Below is a small trained network, with its code and all its weights. Each question gives an input and a class and asks what happens when units are switched off, that is, made to give their printed mean instead of their output.

import numpy as np


def w(rows, s, z=0):
    codes = np.array(rows[::2]) - 128.0
    scale = np.full(codes.shape[1], s)
    scale[-1] = z or s
    return codes * scale


def f(y):
    return np.maximum(y, 0)


def log_softmax(a):
    a = a - a.max(-1, keepdims=True)
    return a - np.log(np.exp(a).sum(-1, keepdims=True))


def net(x, mask):
    res = np.array(x, float).reshape(1, 4) / 4 @ E
    y = f(res @ A[0][:, :-1].T + A[0][:, -1])
    res = res + np.where(mask, y, B[0][:, -1]) @ B[0][:, :-1]
    return log_softmax(res[-1] @ U[:, :-1].T + U[:, -1])


A, B = {}, {}
E = w([
[223,152,182,84,157,193,132,192,126,96,88,235],'x0',
[141,216,83,61,2,94,172,156,159,167,46,92],'x1',
[180,16,248,3,75,53,23,78,171,147,154,153],'x2',
[213,121,111,71,192,187,135,84,45,207,180,146],'x3',
],0.0064)
A[0] = w([
[124,200,92,131,78,119,183,202,165,108,69,141,159],'N1',
[89,12,162,154,131,111,69,105,149,63,162,129,136],'N2',
[121,121,113,119,55,30,120,95,174,141,89,82,164],'N3',
[183,111,165,124,144,168,102,123,129,112,131,161,162],'N4',
[195,71,220,60,163,159,54,102,119,129,122,196,253],'N5',
[97,129,88,226,188,128,164,117,102,101,163,113,105],'N6',
[80,7,156,154,158,126,26,98,132,86,175,112,162],'N7',
[139,200,78,133,153,219,255,145,52,151,121,149,198],'N8',
[139,90,100,91,152,125,111,63,85,185,213,91,193],'N9',
],0.0066,0.0045)
B[0] = w([
[134,160,66,183,172,174,195,116,164,151,3,98,197],'N1',
[182,75,157,165,66,144,127,119,171,171,147,155,194],'N2',
[97,190,152,144,130,115,113,152,99,40,121,80,192],'N3',
[133,164,164,124,167,83,98,187,141,64,102,76,176],'N4',
[132,122,200,92,91,10,71,255,142,66,153,145,249],'N5',
[61,191,114,138,171,86,102,137,84,53,129,32,174],'N6',
[196,53,139,173,44,149,137,138,207,207,153,181,209],'N7',
[145,148,94,166,165,162,179,152,185,113,49,97,222],'N8',
[184,83,161,166,66,148,169,91,153,171,88,105,189],'N9',
],0.0074,0.012)
U = w([
[112,120,115,133,101,85,94,75,82,138,179,96,119],'0',
[159,46,193,109,86,58,32,145,147,132,190,180,132],'1',
[67,121,59,22,188,183,49,57,53,164,230,249,9],'2',
[106,145,82,91,156,159,59,48,98,140,202,244,38],'3',
[161,110,102,164,123,182,183,95,159,203,98,128,127],'4',
[63,110,97,32,186,190,45,75,2,159,213,198,2],'5',
[98,179,119,138,156,100,134,147,116,26,104,87,156],'6',
],0.0092,0.0069)

Each question gives the input, the list of numbers given to net, and the class t.
The units are the neurons (one row each of A and B). Each row of codes is followed by its name. A weight is (code - 128) times the scale printed after its matrix; where a second scale follows, it is the last column's (A, B and U).
mask holds one flag per neuron, in row order. A switched-off neuron (its flag False) gives its mean, the last column of its row in B, instead of its output. The means were averaged over made-up inputs and are rounded, as every weight is.
A unit's drop is (log p(t) with every unit on - log p(t) with that unit switched off) / (log p(t) with every unit on - log p(t) with every unit switched off).
The circuit of an input: a set's keep is (log p(t) with only the set's units on - log p(t) with every unit switched off) / (log p(t) with every unit on - log p(t) with every unit switched off). Starting from all 9 units, units are removed one at a time, each time the one whose removal leaves the highest keep (on an exact tie, the one counted first), for as long as the keep stays at least 0.8.
circuit, biggest first: the units of the circuit, biggest drop first
unit that matters most: the unit with the biggest drop
k most important neurons: the k neurons with the biggest drops, biggest first
drop when u is switched off: that unit's drop, to one decimal
input [-1,-8,-3,-4], class 1: circuit, biggest first : [N7]
input [0,-4,0,-7], class 1: 2 most important neurons : [N8 N1]
input [-5,-5,-2,-4], class 0: circuit, biggest first : [N5 N8 N1]
input [-8,-6,-4,-1], class 4: 2 most important neurons : [N5 N7]
input [-2,6,3,-1], class 6: 2 most important neurons : [N3 N7]
input [7,5,-7,2], class 4: 3 most important neurons : [N5 N1 N3]
input [7,7,-7,-1], class 4: 2 most important neurons : [N5 N1]
input [-4,-8,-1,-8], class 1: 2 most important neurons : [N7 N1]
input [-8,-8,-5,-4], class 0: 2 most important neurons : [N6 N7]
input [-8,-7,-2,-1], class 4: 3 most important neurons : [N5 N7 N9]
input [-2,-3,-2,2], class 4: 3 most important neurons : [N5 N3 N4]
input [-1,-7,-1,-7], class 1: 3 most important neurons : [N1 N8 N7]
input [5,3,-6,-2], class 4: 3 most important neurons : [N5 N1 N3]
input [-6,-8,-2,-8], class 1: unit that matters most : N7
input [-8,-6,0,-7], class 1: 4 most important neurons : [N7 N1 N2 N8]
input [4,5,-6,1], class 4: drop when N3 is switched off : 0.2
input [3,7,-8,-4], class 4: drop when N4 is switched off : 0.3
input [2,5,-6,1], class 4: drop when N9 is switched off : -0.1
